In the rows, 128 means zero.
Each row of numbers belongs to one of the objects below and depends on some of the facts about them. Some rows are named. Which object is each other row?

Facts:
demozo {tokuflu=448, kufle=verek, kotrik=367}
futratro {tokuflu=448, kotrik=367}
fladus {tokuflu=448, kufle=kedul, kotrik=418}
drisistuk {tokuflu=456, kufle=sifam, kotrik=367}
tutur {tokuflu=448, kufle=stizukol, kotrik=418}
stovul {tokuflu=448, kufle=nafa, kotrik=611}
lonen {tokuflu=448, kotrik=611}
tradu {tokuflu=448, kotrik=418}
stolur {tokuflu=456, kotrik=611}
boboflas {tokuflu=456, kotrik=367}
ruman {tokuflu=456, kufle=magral, kotrik=418}
klina {tokuflu=448, kufle=zasken, kotrik=418}
zestiklin {tokuflu=448, kufle=pinuter, kotrik=418}
brugra {tokuflu=448, kufle=nebru, kotrik=418}
kugren {tokuflu=448, kufle=drisistuk, kotrik=611}
flabril {tokuflu=456, kufle=stovul, kotrik=418}
bruko {tokuflu=456, kufle=demozo, kotrik=418}
sifam {tokuflu=448, kotrik=418}
kedul {tokuflu=456, kotrik=611}
nedol {tokuflu=448, kotrik=367}
totrul {tokuflu=448, kufle=fliden, kotrik=367}
testen {tokuflu=448, kufle=tradu, kotrik=418}
pagi {tokuflu=448, kufle=skagrol, kotrik=418}
druzel {tokuflu=448, kotrik=418}
raganik {tokuflu=448, kotrik=611}
stupus {tokuflu=448, kufle=dreplam, kotrik=418}
stekagros {tokuflu=456, kufle=stupus, kotrik=418}
geza {tokuflu=448, kufle=raganik, kotrik=611}
magral {tokuflu=456, kufle=fliflir, kotrik=611}
skagrol {tokuflu=456, kufle=rana, kotrik=418}
pinuter {tokuflu=448, kufle=kugren, kotrik=611}
sadra {tokuflu=448, kufle=skeven, kotrik=611}
bribrok {tokuflu=448, kufle=ruman, kotrik=367}
zasken {tokuflu=456, kotrik=611}
fekli {tokuflu=456, kufle=druzel, kotrik=418}
skeven {tokuflu=448, kufle=misobri, kotrik=418}
braskim {tokuflu=448, kufle=totrul, kotrik=418}
stimom {tokuflu=448, kufle=fladus, kotrik=367}
nafa {tokuflu=448, kotrik=611}
flufu {tokuflu=448, kufle=pofler, kotrik=367}
triron {tokuflu=448, kufle=testen, kotrik=611}
verek {tokuflu=448, kufle=neflanun, kotrik=367}
sedres {tokuflu=448, kotrik=418}
skelor {tokuflu=456, kotrik=418}
loklem {tokuflu=456, kotrik=418}
stizukol {tokuflu=456, kotrik=611}
vosul {tokuflu=448, kufle=klina, kotrik=418}
pofla {tokuflu=456, kufle=stimom, kotrik=367}
fliden {tokuflu=456, kufle=nedol, kotrik=418}
dreplam {tokuflu=456, kotrik=418}
nebru {tokuflu=448, kotrik=418}
neflanun {tokuflu=448, kufle=loklem, kotrik=367}
fliflir {tokuflu=448, kufle=vosul, kotrik=367}
fleluk {tokuflu=448, kufle=pagi, kotrik=611}
pofler {tokuflu=448, kotrik=367}
misobri {tokuflu=448, kufle=braskim, kotrik=611}
rana {tokuflu=456, kufle=bruko, kotrik=611}

Named rows:
[125 129 137 127 114 125 126 130 120 116 123 131] : tutur
[135 136 147 128 126 122 140 138 136 123 119 124] : dreplam
[126 128 120 134 131 132 136 130 136 119 145 136] : kugren
[125 127 119 133 130 132 135 130 136 119 144 136] : pinuter
[143 130  34 134 111 137  84 131 149 121 101 140] : demozo
[140 132  39 137 113 135  76 129 154 122  92 141] : verek
[139 134  42 138 114 135  72 128 158 122  86 142] : neflanun
[129 125 130 131 117 146 123 129 130 110 122 132] : flufu
[138 135 115 135 127 143 137 129 137 114 127 129] : pofler
[122 123 117 131 126 133 126 130 133 118 142 138] : geza
[131 132 105 136 134 130 140 130 140 122 145 135] : raganik
[137 139 147 137 134 145 156 128 135 112 134 124] : nedol
[131 132 106 136 134 130 141 130 140 122 146 134] : nafa
[125 126 161 124 118 124 125 138 129 119 115 128] : stekagros
[142 116  29 125 117 125 109 145 146 129 136 140] : rana
[129 132 158 134 127 147 142 127 131 109 128 127] : fliflir
[127 137 164 131 125 126 149 129 121 116 131 126] : vosul
[121 125 172 130 136 134 142 136 142 119 138 131] : magral
[148 121  18 122 101 119 121 140 115 123 140 134] : pagi
[140 109   4 123 107 128 115 140 124 123 158 143] : fleluk
[129 134 132 130 119 124 133 130 123 118 126 129] : testen

Rows to name:
A row may be one of the objects named above.
[129 131 159 134 127 147 142 127 131 109 129 127]  fliflir
[142 126  55 124 109 116  97 143 140 129 105 134]  bruko
[142 126  55 125 109 116  97 143 141 129 105 134]  bruko
[147 119  43 119 104 118 116 147 127 126 127 131]  skagrol
[134 128 151 130 127 144 133 137 142 114 117 126]  drisistuk
[133 130 128 133 122 145 131 129 133 111 125 130]  stimom
[134 140 131 132 125 123 144 130 127 120 129 126]  sifam
[121 125 171 130 136 133 142 136 142 119 138 131]  magral
[143 129  33 134 111 136  84 131 149 121 100 140]  demozo
[127 137 164 130 125 125 149 128 121 116 131 126]  vosul
[133 130 128 133 123 145 131 129 133 111 124 130]  stimom
[132 130 130 132 138 129 142 138 149 124 138 131]  kedul
[142 126  55 124 109 116  96 142 140 129 106 134]  bruko
[131 133 156 134 144 131 159 137 147 123 145 127]  zasken
[134 127 144 130 125 143 128 137 143 114 116 127]  boboflas
[142 126  57 125 109 116  97 142 140 129 105 134]  bruko
[121 128 149 134 133 135 143 128 133 116 146 135]  misobri
[129 135 182 128 129 125 150 137 131 119 124 122]  fliden
[129 138 161 131 126 125 152 129 121 117 133 125]  klina
[131 133 156 134 128 147 147 128 131 109 130 127]  totrul
[114 122 158 131 128 136 133 128 130 114 143 137]  sadra
[125 135 165 130 124 126 146 128 121 116 129 126]  braskim
[122 130 191 126 125 126 138 136 129 117 118 125]  ruman
[114 122 158 131 128 136 133 128 129 114 143 137]  sadra
[128 122 156 127 121 145 122 137 139 112 114 129]  pofla
[123 129 147 127 115 126 127 129 119 115 124 131]  zestiklin
[130 134 129 130 119 124 132 130 123 119 125 129]  sedres
[127 124 131 130 132 131 132 138 146 122 135 133]  stolur
[121 124 171 131 120 149 129 127 126 106 124 131]  bribrok
[141 140  66 133 118 112  80 137 161 134  80 135]  loklem
[127 127 109 133 130 131 133 130 136 120 144 137]  lonen
[130 131 150 126 122 122 132 138 133 121 116 126]  skelor
[122 133 170 129 122 127 139 128 120 114 127 128]  skeven
[126 127 113 134 130 131 135 130 136 120 144 136]  stovul
[134 130 121 133 122 145 130 129 134 112 124 130]  futratro
[133 128 152 130 126 144 133 137 143 114 117 126]  drisistuk
[131 133 155 134 144 131 159 137 147 123 145 127]  zasken

Now the same objects, written a new way:
Named rows:
[115 136 123 140 165 123 152 192 115 126 123 102 119 139 111 132 127 127
 118 120 143 141 104 132 121 121 112 129 129 142 126 145 118 134 138 133
 116 116 152 124 126 119 140 122] : nafa
[114 138 154 102  69 150 123  63  90 155 141 117 135 125 116 104 125  37
 135 134 116  87  98 123 150 103 132 142 159  95 146 104 128 116 116  91
 152 104 128 127 166 128 160 148] : fliflir
[155 145 129 133  85 129 128  72 138 141 149 172 139 138 153  89 146 237
 147 137 150 158  88 137 107 119  96 131 118 131 115  99 145 129 137 212
 128 123  93 148 113 138 128 104] : fladus
[109 124 105 115 161 133 129 104 192 118 167 117 122 109 163 124 126  70
 110 102 116 129 173 132 102 163 147 131 147 127 130 139 140 169 159  43
 156 162 123 139 112 143 113  97] : skagrol
[134 123 124 133 108 129  88 140 163 121 112 125 135 116 130 135 146 152
 157 135 126 136 133 135 104 133 131 110 133 138 126 137 124 118 149 125
 102 139 123 125 129 122 104 132] : loklem
[152 127 145 147  84 134  82 164  96  91 102  96 124 128 118 190 125 155
 141 149 132 114 128 100 142 108 131 133 124 147 142  93 122  97 157 165
 131 142 132 127 145 119 138 148] : neflanun
[146 128 108 146 104 111 130 147 112 140 140  92 141 133 131 116 133 125
 127 114 152 129 100 130 121 121  87 119 110 135 120 133 123 136 145 129
  86 118 131 132 103 127 132 119] : kedul
[126 126 120 127 117 128 104 118 162 138 125 135 136 119 134 118 142 137
 144 128 123 132 138 139 110 139 134 113 133 129 123 141 128 132 139 112
 108 134 122 126 124 128 106 124] : skelor
[119 135 136 122 144 135 130 126 155 127 123 160 124 128 130 119 137 162
 140 135 124 148 127 138 113 133 139 127 141 131 125 133 132 127 127 149
 140 131 122 129 136 127 120 124] : tutur
[109 141 134 126 157 138 123 146 156 134 117 154 120 131 126 120 142 175
 142 134 126 143 125 141 106 134 142 122 144 139 124 139 129 129 143 153
 132 130 132 125 137 123 118 116] : tradu
[146 115 135 115 162 121 150 161 109 111 128 100 126 142 116 129 115  84
 112 117 135 159 109 132 123 129 115 135  89 140 128 134 126 124 103 157
 126 108 136 125 123 125 127 124] : sadra
[128 114  97 130 148 116 150 146 149  89 166  56 122 116 151 148 115  32
 102  98 136 136 150 118 116 145 112 139 128 133 135 136 126 157 151  30
 141 154 136 140 104 138 135 117] : rana
[101 136 121 112 186 139 153 114 175 123 157 146 112 123 150 120 127 110
 112 113 119 147 154 137 106 152 150 140 152 128 129 134 140 160 142  95
 175 147 127 137 127 139 126 100] : pagi
[ 95 121 104 140 121 106 196 143  80 100 124 112 131 148 132 132 122 156
 113 131 121 167 136 147 160 114 139 140  74 111 123 121 127 152  61  86
 126 105 127 124 108 145 146 164] : pinuter
[148 128 120 141  70 125  89  87  95 154 142 116 144 129 139 130 123 120
 122 121 131  72 127 112 144 122 118 126 108 122 130  95 134 141 153 139
 109 134 121 131 118 135 132 120] : pofla
[124 131 124 134 154 122 159 167 112 118 129 106 121 137 118 130 123 119
 118 122 142 143 108 129 127 120 110 133 122 135 127 139 121 130 122 128
 124 115 140 128 124 124 141 129] : geza
[127 124 122 123 125 130 102 124 160 137 127 136 135 118 135 118 138 125
 142 124 121 127 139 140 107 138 137 113 125 131 125 140 130 132 136 116
 107 134 120 126 127 127 104 122] : stekagros
[111 140 135 122 164 138 123 152 157 132 119 152 119 130 124 122 139 162
 139 129 124 145 127 142 104 134 143 123 138 141 126 139 130 131 137 151
 133 127 131 125 140 123 116 116] : stupus
[117 135 123 133 172 125 154 192 115 125 125 106 117 139 113 133 126 115
 116 117 141 137 107 133 116 121 115 130 120 145 128 144 120 135 129 136
 116 114 148 124 129 120 137 119] : stovul
[166 119 141 139 146 121 142  69  81 160 122 209 114 107 121 146  87 162
  91 150 127  34 172  76 208 118 117 133 163  99 125 129 125  95  99 158
 151 150 121 131 125 120 153 130] : totrul
[119 134 133 125 143 135 127 125 154 129 120 154 122 129 129 119 139 174
 141 136 125 150 129 136 115 134 138 126 144 131 124 135 131 125 132 144
 140 129 126 128 135 127 119 123] : sedres

Name these rows:
A row may be one of the objects named above.
[131 120 114 137 104 116 129 136 134 138 127  71 145 134 116 113 131  66
 132 118 139 158 107 130 136 141 101 121 148 118 124 151 112 127 158  83
 113 124 157 122 108 128 135 138]  zasken
[145 115 135 115 163 120 151 160 110 110 128  99 127 143 115 128 115  81
 112 118 136 157 110 133 123 130 115 135  91 140 128 134 126 122 102 158
 127 108 135 125 124 124 128 126]  sadra
[145 112 117 122 104 128 103 115 183  75 140  96 128 103 157 155 134 104
 142 127 122 153 164 121 106 145 133 128 138 136 135 123 132 126 150  69
 143 166 109 141 123 136 109 132]  bruko
[123 141 131 153 132 130 124 127  96 158 121 162 119 124 120 149 114 170
 110 141 131  67 143  97 171 118 127 132 163 118 129 120 123 122 148 143
 140 143 141 126 131 123 152 125]  nedol
[158 120 140 141  77 132  94 144 109  68 120  82 121 120 133 199 120 132
 135 147 131 125 143  91 146 116 129 144 129 143 147  85 127 103 156 133
 157 156 123 137 142 128 144 150]  demozo
[112 131 128 122 130 130 144 111 141 118 122 158 128 132 137 120 134 179
 137 139 115 160 140 145 126 131 150 131 120 122 124 126 135 132 100 129
 141 125 115 129 130 136 122 136]  zestiklin
[147 113 116 122 105 127 106 116 183  74 140  96 128 103 158 156 134 100
 141 128 122 151 163 120 105 145 134 129 139 136 135 123 131 125 150  70
 145 167 109 141 122 135 109 133]  bruko
[131 121 110 138 129 114 132 160 117 129 131  87 133 128 122 130 128  90
 121 112 139 125 118 129 125 126 104 120 116 133 125 146 118 132 135  97
  93 122 140 125 113 124 129 129]  stolur
[160 120 140 140  79 133  92 145 107  68 120  80 121 121 132 198 119 134
 134 146 130 124 143  91 145 116 129 144 128 142 146  83 126 102 155 136
 158 157 123 137 141 128 143 150]  demozo
[120 139 133 145 127 137 108 141 100 151 123 132 124 138 119 147 122 142
 118 131 127  93 127 111 147 123 138 132 135 129 133 108 127 135 160 157
 138 132 147 123 135 127 141 121]  pofler
[175  99 164  80 172 135 108 107 147 116 120 148 135 141 122 114 113  77
 124 121 111 176 130 143 106 160 150 128  68 144 126 125 143 110  84 227
 142 115 113 121 133 126  85 114]  skeven
[117 139 140 127 123 139 118 127  79 141 134 139 119 127 125 142 120 114
 113 125 122  61 126 117 139 102 140 136 117 127 140 101 134 133 118 140
 129 119 123 128 150 125 143 125]  bribrok
[120 130 121 130 132 131  98 139 163 144 120 137 134 120 129 121 144 139
 144 123 123 126 136 139 104 141 137 109 136 137 123 145 126 135 149 119
 103 136 130 123 126 124 103 117]  dreplam
[175 101 165  79 169 134 108 108 148 114 119 149 135 141 123 115 114  79
 126 122 110 175 131 143 104 160 149 129  67 144 125 125 144 109  83 227
 141 114 113 121 133 125  85 114]  skeven
[162 144 131 146  60 128 111  69  80 154 156 146 141 145 146 115 126 198
 122 131 149  99  93 110 141 109  95 140 104 125 125  69 145 135 150 211
 133 124 106 145 114 140 152 107]  stimom
[128 123 109 142 131 115 131 171 121 134 127  89 133 129 121 129 130  93
 123 113 141 123 116 130 122 127 107 118 119 135 125 148 117 135 141 100
  91 123 143 123 113 123 128 126]  stizukol
[153 127 146 146  82 133  81 165  96  92 102  95 124 129 118 188 127 155
 143 151 132 115 129  99 143 108 129 133 125 148 142  93 122  98 155 167
 133 142 132 127 147 119 137 149]  neflanun
[116 141 139 126 123 139 119 126  81 142 135 140 118 127 124 142 120 112
 114 126 123  62 124 117 139 102 139 136 118 127 140 103 134 133 120 138
 128 118 122 128 151 124 144 125]  bribrok
[195  88 157  90 189 116 146 133 103 111 123 119 131 142 109 124  90  38
  94 113 127 154 124 124 135 147 116 135  57 140 124 138 132 102  63 214
 130 105 125 122 117 120 108 120]  misobri
[107 136 131  96 118 143 117 113 125 138 144 157 120  97 136 105 145  82
 142 116 114  52 123 152  88  89 140 112 104 128 139 135 137 132  70  78
  77 100  83 132 166 116 108 129]  ruman
[115 129 127  99 109 131 149 128  85 133 153  96 124 106 122 100 134   4
 125 108 130  58  91 145 104  77 108 122 103 119 142 141 125 128  61  44
  71  85 103 130 157 115 135 143]  magral
[129 128 121 144  97 128  88 121 104 154 129 111 138 127 126 142 122 102
 121 120 123  70 139 112 145 129 132 122 122 124 133 112 127 140 163 119
 112 139 140 122 124 128 129 124]  boboflas
[100 136 124 132 135 128 139 129 146 127 115 158 128 135 131 122 140 195
 140 140 118 159 137 144 125 133 150 126 130 125 122 132 130 136 119 133
 136 127 126 125 128 135 122 135]  sifam
[123 129 148 107  81 140 127  51 182 141 119 114 150 138 121  82 142  98
 165 148 120 222 106 139 137 163 130 136 207  97 124 138 122 105 161 107
 185 130 150 125 131 138 137 147]  klina
[121 130 153  95  75 145 133  36 171 141 126 116 150 130 121  73 142  71
 167 146 116 202  98 142 131 147 128 137 203  88 129 135 125 103 135  91
 182 119 137 128 144 137 141 154]  vosul
[162 121 146 145  71 132  80 157  98  68 106  84 124 123 122 200 125 150
 144 153 133 121 132  92 143 108 127 138 121 150 146  84 123  89 152 159
 140 149 125 132 146 121 139 157]  verek
[129 128 120 143  95 128  87 119 105 154 129 113 137 126 127 141 123 103
 119 121 124  72 138 112 144 128 133 121 125 124 132 111 127 137 162 116
 111 138 138 122 124 128 129 125]  boboflas
[120 130 152  94  71 145 133  38 172 141 127 116 149 130 121  72 141  70
 166 146 116 204  98 144 132 148 130 137 203  90 129 136 124 102 137  93
 181 119 136 128 144 137 142 155]  vosul
[163 120 146 145  70 132  80 159  99  69 105  84 123 123 123 200 124 152
 145 152 133 122 133  92 141 108 128 138 122 149 146  85 122  91 152 157
 140 150 124 132 146 121 138 156]  verek
[147 120 118 140 135 118 133  77 150 158 122 210 123  90 136 120 120 186
 124 148 128  69 173 104 164 129 116 109 185 101 115 165 121 101 108  99
 115 155 107 133 115 121 125 131]  fliden
[ 96 122 101 153  69 114 121 107  76 138 121 125 146 140 138 146 122 146
 117 126 102  93 166 131 176 126 165 125  77 102 128  97 131 163 108  76
 110 128 130 117 109 149 133 157]  drisistuk
[111 130 129 123 130 129 143 110 141 117 122 162 128 132 137 121 136 177
 138 139 116 159 140 144 125 132 150 129 121 123 124 125 134 132 101 131
 141 126 115 128 131 136 121 137]  zestiklin
[184 102 158  98 177 124 138  71 141 132 117 205 124 115 126 116 100 135
 113 140 118 122 160 115 151 146 131 127 121 118 118 145 135  88  66 198
 148 131 104 129 125 121 107 123]  braskim
[118 128 119 128 166 122 169 159 120 117 142 105 118 135 126 130 119  96
 107 114 138 142 118 129 126 127 115 140 125 131 128 138 125 141 123 108
 138 122 141 131 120 129 145 120]  fleluk

Now the same objects, written a new way:
Some objects and their rows:
[183 111 106  99 107 151 166 130 105 113  88 130 125] : stolur
[141 138  70  99 118 163 172 143 115  93  53 193 165] : loklem
[148 112  87 102 106 127 184 134 118  67 112 148 147] : fekli
[167 110 105 113 109 125 151 136 121  98 116 123 139] : fladus
[114  79 119 119  78 149 134  82 163  65 103 129 149] : testen
[221 128  98 102 109 139 168 133  90 136  86 117 124] : kedul
[218 138 119 122  97 121 200 143  90 119 109 138 109] : pofla
[120  83  74 118 102 159 115 121 142  77  92 165 165] : sifam
[145  80 130 134 101 131 161 139 121 106  88 112  93] : bribrok
[188 114 119 130  91 136 190 138  98  95  91 158 116] : boboflas
[130 112 134 121  69 137 148 163 136  72 153 137 138] : braskim
[155  73 116 137 104 139 155 123 125  79  89 144 104] : pofler
[101 101 111  87  96 153 156 133 124  89 108 160 136] : pagi
[143 103 109 124 113 170 152 135 122 101  58 181 112] : neflanun
[182 100  93 105 114 145 165 129 106 101  89 131 123] : stizukol
[115  80  97 118 118 137 146 138 133  94  78 113 134] : vosul
[140  63 132 108  76 162 120  78 146  92 102 107 119] : triron
[116  75 116 119  80 153 134  83 159  66  95 139 157] : tradu
[128 141  86  78 108 160 184 146 105  97  73 186 156] : bruko
[125  78  97 123 111 142 153 126 139  57  99 142 138] : nebru
[150 123  92 107  99 133 174 139 111  86 106 153 153] : skelor

Name these rows:
A row may be one of the objects named above.
[141 122  89 110 114 127 179 150 117 102  74 121 148]  ruman
[187 119 118 133  93 136 188 137  97  94  91 158 117]  boboflas
[132  90 124  79  97 159 141 126 110 120 102 132 105]  fleluk
[154 156 111 109 105 121 188 143  59  57  88 179 153]  dreplam
[106  82  86 115  92 149 119 124 141  82 112 159 161]  zestiklin
[191  99 128 131  99 127 165 130 113 112 105 127  99]  stimom
[173 110  88 131  84 145 150 134 110 104  86 182 141]  drisistuk
[174 107  90 111 117 148 162 142 104 132  56 108 122]  zasken
[158 149 116 109  74 140 173 171 115  82 138 153 154]  fliden
[167 106 158 141  63 142 152 159 127  90 140 141 105]  totrul
[164 104 151 144  69 147 152 155 128  89 125 145 107]  nedol
[162 106 156 140  67 140 157 160 126  89 141 137 107]  totrul
[158 130  97  76 103 166 174 137 101 133  73 162 124]  rana
[183 102  97 108 112 150 165 129 109  97  82 135 122]  stizukol

